Here is a tiny trained network, its code and every weight. The questions are about switching its units off for an input and a class, where a switched-off unit gives its printed mean instead of its output.

import numpy as np


def w(rows, s, z=0):
    codes = np.array(rows[::2]) - 128.0
    scale = np.full(codes.shape[1], s)
    scale[-1] = z or s
    return codes * scale


def f(y):
    return np.maximum(y, 0)


def log_softmax(a):
    a = a - a.max(-1, keepdims=True)
    return a - np.log(np.exp(a).sum(-1, keepdims=True))


def net(x, mask):
    res = np.array(x, float).reshape(1, 3) / 4 @ E
    y = f(res @ A[0][:, :-1].T + A[0][:, -1])
    res = res + np.where(mask, y, B[0][:, -1]) @ B[0][:, :-1]
    return log_softmax(res[-1] @ U[:, :-1].T + U[:, -1])


A, B = {}, {}
E = w([
[90,110,76,153,66,150,120,85,197,212,149,78],'x0',
[173,104,168,25,106,27,49,76,92,200,146,198],'x1',
[66,76,68,148,199,15,66,173,2,97,144,25],'x2',
],0.0098)
A[0] = w([
[110,67,100,159,166,87,94,145,81,126,99,42,62],'N1',
[98,135,92,108,116,142,158,147,136,150,101,94,134],'N2',
[164,116,94,88,126,136,138,144,140,130,135,108,5],'N3',
[174,137,150,94,98,203,152,98,181,116,141,180,31],'N4',
[179,139,106,91,117,85,84,96,133,130,140,144,188],'N5',
[145,157,128,160,116,120,161,123,110,109,141,120,220],'N6',
[143,204,193,136,59,145,198,121,149,147,83,158,57],'N7',
[87,157,104,247,128,199,161,194,141,64,94,101,197],'N8',
[154,107,146,84,105,100,98,108,82,192,138,167,176],'N9',
[87,100,124,128,112,108,92,161,83,124,161,102,47],'N10',
[107,172,156,98,165,144,123,123,135,118,130,112,69],'N11',
],0.011,0.0017)
B[0] = w([
[115,156,137,203,187,123,132,188,163,140,239,140,229],'N1',
[69,31,130,128,124,110,142,119,130,118,92,153,157],'N2',
[178,140,109,162,134,155,99,131,175,147,113,108,129],'N3',
[55,112,197,137,147,104,129,171,145,154,229,122,210],'N4',
[115,123,120,89,118,149,77,78,70,141,68,114,175],'N5',
[190,131,64,113,125,127,89,126,126,80,126,115,152],'N6',
[82,178,149,192,140,124,133,194,128,165,121,182,205],'N7',
[216,54,126,61,53,115,26,83,2,82,77,90,254],'N8',
[200,90,64,39,47,197,47,95,61,108,138,39,193],'N9',
[153,104,158,150,177,54,165,204,169,126,141,132,185],'N10',
[128,111,105,116,170,135,119,121,177,45,124,153,137],'N11',
],0.0094,0.019)
U = w([
[222,70,129,69,54,94,106,4,14,104,54,102,247],'0',
[124,147,209,217,170,79,172,254,120,141,201,164,9],'1',
],0.0081,0.0013)

Each question gives the input, the list of numbers given to net, and the class t.
The units are the neurons (one row each of A and B). Each row of codes is followed by its name. A weight is (code - 128) times the scale printed after its matrix; where a second scale follows, it is the last column's (A, B and U).
mask holds one flag per neuron, in row order. A switched-off neuron (its flag False) gives its mean, the last column of its row in B, instead of its output. The means were averaged over made-up inputs and are rounded, as every weight is.
A unit's drop is (log p(t) with every unit on - log p(t) with that unit switched off) / (log p(t) with every unit on - log p(t) with every unit switched off).
most important unit: the unit with the biggest drop
k most important neurons: the k neurons with the biggest drops, biggest first
drop of u: that unit's drop, to one decimal
input [-8,-4,4], class 0: 3 most important neurons -> (N8; N4; N7)
input [-2,-2,3], class 1: 3 most important neurons -> (N9; N1; N5)
input [-8,-6,-3], class 0: most important unit -> N8
input [8,1,2], class 1: 2 most important neurons -> (N8; N9)
input [-3,4,6], class 1: 2 most important neurons -> (N8; N1)
input [3,-6,6], class 0: 2 most important neurons -> (N8; N4)
input [-8,0,1], class 1: 4 most important neurons -> (N8; N9; N5; N2)
input [2,4,7], class 1: 2 most important neurons -> (N1; N8)
input [5,-6,2], class 0: drop of N8 -> 0.1
input [5,-7,4], class 0: drop of N8 -> 5.8
input [-5,2,-5], class 1: drop of N8 -> 0.5
input [-5,-8,6], class 0: drop of N8 -> 6.3
